Below are the code and all the weights of a small trained network. Each question names an input and a class and asks about switching units off, where a switched-off unit gives its printed mean instead of its output.

import numpy as np


def w(rows, s, z=0):
    codes = np.array(rows[::2]) - 128.0
    scale = np.full(codes.shape[1], s)
    scale[-1] = z or s
    return codes * scale


def f(y):
    return np.maximum(y, 0)


def log_softmax(a):
    a = a - a.max(-1, keepdims=True)
    return a - np.log(np.exp(a).sum(-1, keepdims=True))


def net(x, mask):
    res = np.array(x, float).reshape(1, 5) / 4 @ E
    y = f(res @ A[0][:, :-1].T + A[0][:, -1])
    res = res + np.where(mask, y, B[0][:, -1]) @ B[0][:, :-1]
    return log_softmax(res[-1] @ U[:, :-1].T + U[:, -1])


A, B = {}, {}
E = w([
[123,253,210,126,56,104,117,26,110,171,141],'x0',
[136,134,115,57,144,72,18,157,11,147,197],'x1',
[111,139,120,147,124,125,122,138,124,127,123],'x2',
[126,134,125,138,132,129,118,129,131,124,130],'x3',
[76,91,179,164,193,196,145,156,145,254,183],'x4',
],0.0082)
A[0] = w([
[141,150,139,144,87,136,183,84,165,86,54,239],'n0',
[107,84,116,105,167,113,80,176,74,140,180,150],'n1',
[115,101,114,177,147,192,219,140,223,125,91,251],'n2',
[82,171,213,138,127,143,131,87,131,212,162,68],'n3',
[93,71,148,149,178,150,108,183,108,175,187,165],'n4',
[168,215,141,106,67,94,119,63,113,96,98,155],'n5',
[102,86,129,140,193,199,150,207,145,170,152,149],'n6',
[114,85,138,185,160,180,209,141,215,146,84,242],'n7',
[187,83,13,104,135,94,124,179,134,9,66,254],'n8',
[154,178,144,73,99,65,42,116,45,115,166,150],'n9',
[137,141,119,75,146,53,2,154,9,141,210,234],'n10',
],0.0062,0.0024)
B[0] = w([
[80,186,210,129,144,138,120,51,182,20,120,205],'n0',
[103,137,97,60,172,146,64,211,150,202,126,193],'n1',
[136,99,123,235,79,115,183,106,101,65,143,247],'n2',
[72,194,176,133,118,219,189,137,43,118,217,193],'n3',
[129,87,62,94,149,135,74,203,141,190,93,205],'n4',
[166,106,138,190,22,43,94,85,186,77,58,204],'n5',
[175,40,66,177,142,68,140,183,167,143,85,216],'n6',
[165,65,123,225,77,102,189,115,138,65,142,246],'n7',
[45,218,190,98,137,236,188,101,21,125,246,235],'n8',
[207,101,62,151,44,110,165,189,86,159,123,218],'n9',
[188,129,41,110,111,125,91,254,105,223,127,255],'n10',
],0.0059,0.0098)
U = w([
[15,166,198,151,151,210,195,80,105,85,202,241],'0',
[228,83,71,184,83,33,150,139,141,125,59,146],'1',
[104,213,125,51,139,198,120,144,43,159,205,105],'2',
[125,93,82,75,230,97,67,157,186,165,60,10],'3',
[116,179,192,129,113,60,94,55,227,79,3,93],'4',
],0.0069,0.0014)

Each question gives the input, the list of numbers given to net, and the class t.
The units are the neurons (one row each of A and B). Each row of codes is followed by its name. A weight is (code - 128) times the scale printed after its matrix; where a second scale follows, it is the last column's (A, B and U).
mask holds one flag per neuron, in row order. A switched-off neuron (its flag False) gives its mean, the last column of its row in B, instead of its output. The means were averaged over made-up inputs and are rounded, as every weight is.
A unit's drop is (log p(t) with every unit on - log p(t) with that unit switched off) / (log p(t) with every unit on - log p(t) with every unit switched off).
The circuit of an input: a set's keep is (log p(t) with only the set's units on - log p(t) with every unit switched off) / (log p(t) with every unit on - log p(t) with every unit switched off). Starting from all 11 units, units are removed one at a time, each time the one whose removal leaves the highest keep (on an exact tie, the one counted first), for as long as the keep stays at least 0.8.
circuit, biggest first: the units of the circuit, biggest drop first
unit that matters most: the unit with the biggest drop
k most important neurons: the k neurons with the biggest drops, biggest first
drop when u is switched off: that unit's drop, to one decimal
input [-4,8,-2,0,-6], class 2: circuit, biggest first	n8
input [-4,6,-6,0,1], class 3: circuit, biggest first	n3, n1, n2
input [7,-5,3,-6,0], class 4: 3 most important neurons	n8, n5, n0
input [8,4,0,-3,-1], class 1: 3 most important neurons	n5, n8, n9
input [6,-6,-5,-4,-1], class 4: 2 most important neurons	n8, n5
input [7,-6,-7,1,-2], class 4: 2 most important neurons	n5, n8
input [-7,-2,0,4,0], class 0: 2 most important neurons	n8, n10
input [6,-6,-1,4,0], class 4: circuit, biggest first	n8, n0
input [0,3,3,2,7], class 3: 3 most important neurons	n8, n6, n4
input [-1,0,6,-2,-1], class 0: circuit, biggest first	n10, n6
input [-8,4,-6,-7,1], class 3: circuit, biggest first	n1, n2
input [1,-2,1,-4,-5], class 4: 2 most important neurons	n5, n3
input [-2,5,7,-4,-1], class 2: circuit, biggest first	n6, n7
input [6,6,5,-4,0], class 1: 3 most important neurons	n8, n9, n5
input [3,8,6,6,-3], class 1: unit that matters most	n9
input [6,-5,-6,1,-1], class 4: 2 most important neurons	n8, n5
input [0,6,7,-1,1], class 3: 2 most important neurons	n8, n3
input [0,8,7,5,-6], class 2: 4 most important neurons	n8, n7, n6, n2
input [1,-2,-5,7,-6], class 4: 2 most important neurons	n5, n3
input [8,6,2,8,-2], class 1: unit that matters most	n5
input [4,-4,-4,-7,0], class 4: drop when n5 is switched off	0.2
input [-4,2,-8,2,2], class 3: drop when n2 is switched off	0.1
input [3,-4,5,-3,-3], class 4: drop when n2 is switched off	0.0
input [-4,2,-1,-2,-6], class 2: drop when n8 is switched off	0.3
